Below is a small trained network, with its code and all its weights. Each question gives an input and a class and asks what happens when units are switched off, that is, made to give their printed mean instead of their output.

import numpy as np


def w(rows, s, z=0):
    codes = np.array(rows[::2]) - 128.0
    scale = np.full(codes.shape[1], s)
    scale[-1] = z or s
    return codes * scale


def f(y):
    return y / 2 * (1 + np.tanh(0.7978845608 * (y + 0.044715 * y**3)))


def log_softmax(a):
    a = a - a.max(-1, keepdims=True)
    return a - np.log(np.exp(a).sum(-1, keepdims=True))


def net(x, mask):
    res = np.array(x, float).reshape(1, 6) / 4 @ E
    y = f(res @ A[0][:, :-1].T + A[0][:, -1])
    res = res + np.where(mask, y, B[0][:, -1]) @ B[0][:, :-1]
    return log_softmax(res[-1] @ U[:, :-1].T + U[:, -1])


A, B = {}, {}
E = w([
[233,131,145,75,61,82],'x0',
[137,149,4,109,90,221],'x1',
[63,168,131,193,29,67],'x2',
[121,176,131,112,133,127],'x3',
[122,132,136,120,124,135],'x4',
[129,141,124,129,132,124],'x5',
],0.016)
A[0] = w([
[94,129,186,169,140,85,156],'n0',
[77,123,166,149,55,96,110],'n1',
[204,127,213,131,132,75,139],'n2',
[76,133,181,202,138,108,162],'n3',
[171,119,81,55,107,173,130],'n4',
[247,140,152,84,40,105,158],'n5',
[132,100,158,110,234,110,181],'n6',
[203,140,72,74,107,124,159],'n7',
[114,148,98,139,188,160,246],'n8',
[195,125,197,86,92,51,119],'n9',
[147,127,205,176,171,91,251],'n10',
[68,154,174,146,172,137,189],'n11',
[185,161,176,163,147,114,121],'n12',
[138,117,211,150,173,82,255],'n13',
[143,84,94,137,138,139,141],'n14',
[79,121,63,152,128,207,176],'n15',
[55,152,96,195,1,52,165],'n16',
[119,139,68,154,63,140,59],'n17',
],0.014,0.011)
B[0] = w([
[71,96,150,155,159,60,191],'n0',
[108,153,143,175,109,84,188],'n1',
[151,162,217,119,148,140,198],'n2',
[73,126,95,168,190,56,196],'n3',
[207,104,82,139,112,94,193],'n4',
[203,138,196,134,32,60,219],'n5',
[86,79,141,81,155,166,194],'n6',
[205,82,115,86,71,117,192],'n7',
[117,101,72,98,176,188,202],'n8',
[172,177,222,136,122,107,203],'n9',
[58,110,184,92,185,113,210],'n10',
[83,98,91,114,162,97,187],'n11',
[130,137,178,121,132,106,157],'n12',
[107,119,206,70,210,138,216],'n13',
[156,124,127,123,126,165,153],'n14',
[139,183,49,194,157,195,216],'n15',
[84,174,136,248,40,97,252],'n16',
[101,144,130,154,29,150,164],'n17',
],0.012,0.029)
U = w([
[34,59,137,66,241,188,253],'0',
[152,136,38,152,219,243,240],'1',
[171,124,217,5,161,118,76],'2',
[252,103,92,105,110,115,201],'3',
[5,108,112,198,182,33,98],'4',
[58,196,53,250,114,187,68],'5',
[114,181,222,204,118,65,76],'6',
[143,156,120,191,2,113,11],'7',
],0.0097,0.0027)

Each question gives the input, the list of numbers given to net, and the class t.
The units are the neurons (one row each of A and B). Each row of codes is followed by its name. A weight is (code - 128) times the scale printed after its matrix; where a second scale follows, it is the last column's (A, B and U).
mask holds one flag per neuron, in row order. A switched-off neuron (its flag False) gives its mean, the last column of its row in B, instead of its output. The means were averaged over made-up inputs and are rounded, as every weight is.
A unit's drop is (log p(t) with every unit on - log p(t) with that unit switched off) / (log p(t) with every unit on - log p(t) with every unit switched off).
unit that matters most: the unit with the biggest drop
k most important neurons: the k neurons with the biggest drops, biggest first
drop when u is switched off: that unit's drop, to one decimal
input [-7,4,1,0,2,2], class 5: unit that matters most	n13
input [-1,-8,1,-3,-3,-6], class 4: 3 most important neurons	[n3, n0, n8]
input [1,4,8,-7,-5,3], class 7: 2 most important neurons	[n8, n17]
input [1,-8,-8,6,4,-8], class 2: 2 most important neurons	[n9, n2]
input [0,-8,1,-8,7,0], class 4: 2 most important neurons	[n3, n0]
input [3,7,1,-7,7,-7], class 7: 2 most important neurons	[n17, n13]
input [4,0,-3,3,6,4], class 2: 2 most important neurons	[n16, n15]
input [8,-7,0,-8,1,-3], class 2: 2 most important neurons	[n16, n13]
input [2,-3,0,1,1,7], class 2: drop when n16 is switched off	0.7
input [-7,3,0,-7,-4,-4], class 1: drop when n16 is switched off	0.4
input [0,2,-6,5,0,7], class 1: drop when n5 is switched off	0.3
input [0,-4,3,0,3,-2], class 4: 2 most important neurons	[n5, n3]
